Below are the code and all the weights of a small trained network. Each question names an input and a class and asks about switching units off, where a switched-off unit gives its printed mean instead of its output.

import numpy as np


def w(rows, s, z=0):
    codes = np.array(rows[::2]) - 128.0
    scale = np.full(codes.shape[1], s)
    scale[-1] = z or s
    return codes * scale


def f(y):
    return np.maximum(y, 0)


def log_softmax(a):
    a = a - a.max(-1, keepdims=True)
    return a - np.log(np.exp(a).sum(-1, keepdims=True))


def net(x, mask):
    res = np.array(x, float).reshape(1, 7) / 4 @ E
    y = f(res @ A[0][:, :-1].T + A[0][:, -1])
    res = res + np.where(mask, y, B[0][:, -1]) @ B[0][:, :-1]
    return log_softmax(res[-1] @ U[:, :-1].T + U[:, -1])


A, B = {}, {}
E = w([
[123,144,179,185,102,2,100,143],'x0',
[132,19,129,188,144,126,101,145],'x1',
[100,138,184,59,121,120,212,195],'x2',
[74,140,184,131,157,190,102,88],'x3',
[114,128,133,207,63,115,179,128],'x4',
[101,111,128,88,63,181,95,156],'x5',
[23,152,83,91,111,127,109,131],'x6',
],0.0094)
A[0] = w([
[43,68,206,179,82,143,104,133,165],'N0',
[127,95,102,108,169,74,156,149,158],'N1',
[134,82,44,183,121,229,123,82,151],'N2',
[196,144,153,190,204,162,75,66,236],'N3',
[107,130,123,127,102,139,167,122,70],'N4',
[161,251,59,185,34,73,166,97,194],'N5',
[108,195,107,150,132,133,191,117,187],'N6',
[140,82,206,199,117,104,229,125,147],'N7',
[151,113,148,181,170,64,226,117,250],'N8',
[121,76,86,171,163,156,132,106,91],'N9',
[61,182,58,121,158,148,170,100,170],'N10',
[96,159,108,132,39,85,117,133,132],'N11',
[127,140,123,104,173,131,131,132,20],'N12',
[85,119,133,162,89,38,116,137,109],'N13',
[60,93,188,172,112,129,116,129,178],'N14',
[143,94,163,147,154,145,162,144,220],'N15',
[77,103,124,141,139,132,143,115,113],'N16',
],0.014,0.0023)
B[0] = w([
[123,118,153,111,200,111,75,99,215],'N0',
[107,169,132,101,84,158,118,101,173],'N1',
[153,76,49,105,72,129,87,158,243],'N2',
[69,108,253,64,137,149,107,104,250],'N3',
[129,153,147,133,142,117,99,120,156],'N4',
[80,91,239,199,193,86,146,107,248],'N5',
[143,176,161,107,159,123,135,107,188],'N6',
[113,180,127,145,51,109,193,121,231],'N7',
[110,170,173,113,57,154,163,126,235],'N8',
[117,116,158,80,78,163,112,113,186],'N9',
[136,189,158,144,121,122,183,134,206],'N10',
[152,78,105,184,150,107,95,117,192],'N11',
[124,142,126,136,100,114,130,124,154],'N12',
[150,101,78,134,76,156,133,147,215],'N13',
[119,37,134,129,158,148,123,143,195],'N14',
[104,158,133,122,118,116,123,101,176],'N15',
[192,134,137,108,128,125,119,141,159],'N16',
],0.018,0.013)
U = w([
[172,179,63,68,160,137,113,236,25],'0',
[140,58,71,231,98,26,111,197,65],'1',
[182,19,4,73,73,175,6,232,107],'2',
[77,120,225,91,253,90,87,111,249],'3',
[81,226,170,133,65,64,232,147,198],'4',
],0.0062,0.0019)

Each question gives the input, the list of numbers given to net, and the class t.
The units are the neurons (one row each of A and B). Each row of codes is followed by its name. A weight is (code - 128) times the scale printed after its matrix; where a second scale follows, it is the last column's (A, B and U).
mask holds one flag per neuron, in row order. A switched-off neuron (its flag False) gives its mean, the last column of its row in B, instead of its output. The means were averaged over made-up inputs and are rounded, as every weight is.
A unit's drop is (log p(t) with every unit on - log p(t) with that unit switched off) / (log p(t) with every unit on - log p(t) with every unit switched off).
The circuit of an input: a set's keep is (log p(t) with only the set's units on - log p(t) with every unit switched off) / (log p(t) with every unit on - log p(t) with every unit switched off). Starting from the 12 units with the biggest drops (on a tie, the unit counted first), units are removed one at a time, each time the one whose removal leaves the highest keep (on an exact tie, the one counted first), for as long as the keep stays at least 0.8.
circuit, biggest first: the units of the circuit, biggest drop first
unit that matters most: the unit with the biggest drop
k most important neurons: the k neurons with the biggest drops, biggest first
drop when u is switched off: that unit's drop, to one decimal
input [4,-1,3,3,4,5,0], class 3: unit that matters most -> N0
input [-1,0,4,-6,-7,8,3], class 0: circuit, biggest first -> [N2, N5, N3, N7]
input [-1,-4,-4,7,-6,0,6], class 4: 4 most important neurons -> [N10, N0, N5, N14]
input [-3,-4,-3,-1,-8,-8,5], class 4: 2 most important neurons -> [N10, N0]
input [5,-6,3,0,-2,0,6], class 3: 3 most important neurons -> [N7, N5, N8]
input [-7,5,6,-5,-6,-2,-1], class 2: 2 most important neurons -> [N5, N7]
input [-3,0,-7,1,-6,2,-5], class 2: 2 most important neurons -> [N2, N5]
input [6,5,1,2,4,-5,8], class 1: 2 most important neurons -> [N13, N3]
input [5,8,-4,0,7,4,-3], class 2: 2 most important neurons -> [N13, N14]
input [0,-6,-1,-5,0,0,2], class 3: 2 most important neurons -> [N5, N7]
input [6,-8,8,-8,-7,8,-4], class 3: 3 most important neurons -> [N7, N2, N8]
input [7,-6,6,0,3,3,2], class 3: 2 most important neurons -> [N5, N2]
input [8,0,3,3,-6,-8,6], class 4: 2 most important neurons -> [N2, N8]
input [-7,6,-3,4,-5,0,3], class 2: circuit, biggest first -> [N2]
input [1,4,4,7,2,-8,1], class 4: drop when N7 is switched off -> 1.4
input [1,-3,-8,-3,-8,8,-2], class 2: drop when N5 is switched off -> 0.7
input [-8,-1,0,-3,0,-1,-4], class 2: drop when N2 is switched off -> 0.1
